Here is a tiny trained network, its code and every weight. The questions are about switching its units off for an input and a class, where a switched-off unit gives its printed mean instead of its output.

import numpy as np


def w(rows, s, z=0):
    codes = np.array(rows[::2]) - 128.0
    scale = np.full(codes.shape[1], s)
    scale[-1] = z or s
    return codes * scale


def f(y):
    return np.maximum(y, 0)


def log_softmax(a):
    a = a - a.max(-1, keepdims=True)
    return a - np.log(np.exp(a).sum(-1, keepdims=True))


def net(x, mask):
    res = np.array(x, float).reshape(1, 7) / 4 @ E
    y = f(res @ A[0][:, :-1].T + A[0][:, -1])
    res = res + np.where(mask, y, B[0][:, -1]) @ B[0][:, :-1]
    return log_softmax(res[-1] @ U[:, :-1].T + U[:, -1])


A, B = {}, {}
E = w([
[120,211,181],'x0',
[132,130,132],'x1',
[2,144,176],'x2',
[127,127,126],'x3',
[158,54,192],'x4',
[127,127,131],'x5',
[128,128,131],'x6',
],0.0079)
A[0] = w([
[61,69,146,8],'n1',
[203,2,141,131],'n2',
[59,230,158,66],'n3',
[2,37,141,215],'n4',
[150,101,131,85],'n5',
[198,192,119,253],'n6',
[145,104,244,126],'n7',
[120,77,244,161],'n8',
[192,82,151,50],'n9',
[88,210,128,88],'n10',
[247,214,112,152],'n11',
[185,183,115,41],'n12',
],0.009,0.0037)
B[0] = w([
[226,91,76,154],'n1',
[171,13,184,242],'n2',
[115,115,254,223],'n3',
[126,219,80,253],'n4',
[137,123,156,145],'n5',
[133,128,70,244],'n6',
[145,138,54,199],'n7',
[107,131,63,215],'n8',
[111,85,189,171],'n9',
[117,145,209,194],'n10',
[90,172,63,242],'n11',
[82,181,153,157],'n12',
],0.016,0.0057)
U = w([
[153,94,51,217],'0',
[69,180,109,156],'1',
[127,63,254,2],'2',
],0.0086,0.0018)

Each question gives the input, the list of numbers given to net, and the class t.
The units are the neurons (one row each of A and B). Each row of codes is followed by its name. A weight is (code - 128) times the scale printed after its matrix; where a second scale follows, it is the last column's (A, B and U).
mask holds one flag per neuron, in row order. A switched-off neuron (its flag False) gives its mean, the last column of its row in B, instead of its output. The means were averaged over made-up inputs and are rounded, as every weight is.
A unit's drop is (log p(t) with every unit on - log p(t) with that unit switched off) / (log p(t) with every unit on - log p(t) with every unit switched off).
The circuit of an input: a set's keep is (log p(t) with only the set's units on - log p(t) with every unit switched off) / (log p(t) with every unit on - log p(t) with every unit switched off). Starting from all 12 units, units are removed one at a time, each time the one whose removal leaves the highest keep (on an exact tie, the one counted first), for as long as the keep stays at least 0.8.
circuit, biggest first: the units of the circuit, biggest drop first
top k neurons: the k neurons with the biggest drops, biggest first
drop of u: that unit's drop, to one decimal
input [-2,-6,-3,-7,3,8,1], class 2: top neuron	(n2)
input [7,3,1,-5,-1,7,-7], class 2: top 2 neurons	(n3 n4)
input [5,-7,-3,2,8,-5,8], class 0: top 4 neurons	(n7 n3 n8 n10)
input [3,0,4,7,-1,1,-3], class 2: top 2 neurons	(n3 n11)
input [4,4,0,-1,8,5,-7], class 0: top 2 neurons	(n7 n8)
input [1,5,3,-3,-4,1,-2], class 2: top 2 neurons	(n3 n11)
input [-3,-5,5,-1,5,-8,4], class 0: circuit, biggest first	(n1 n3)
input [-2,-5,-2,5,4,5,8], class 2: top 2 neurons	(n2 n11)
input [-2,5,-8,-5,5,3,7], class 2: top 2 neurons	(n2 n9)
input [-3,8,-3,-2,3,-3,7], class 2: top 2 neurons	(n2 n4)
input [3,6,2,1,-2,-2,2], class 2: drop of n4	0.2
input [-3,-8,-3,7,5,-8,1], class 2: drop of n2	0.5
input [4,6,-4,8,8,1,5], class 0: drop of n8	0.4
input [-2,4,8,2,4,-2,-2], class 0: circuit, biggest first	(n1)
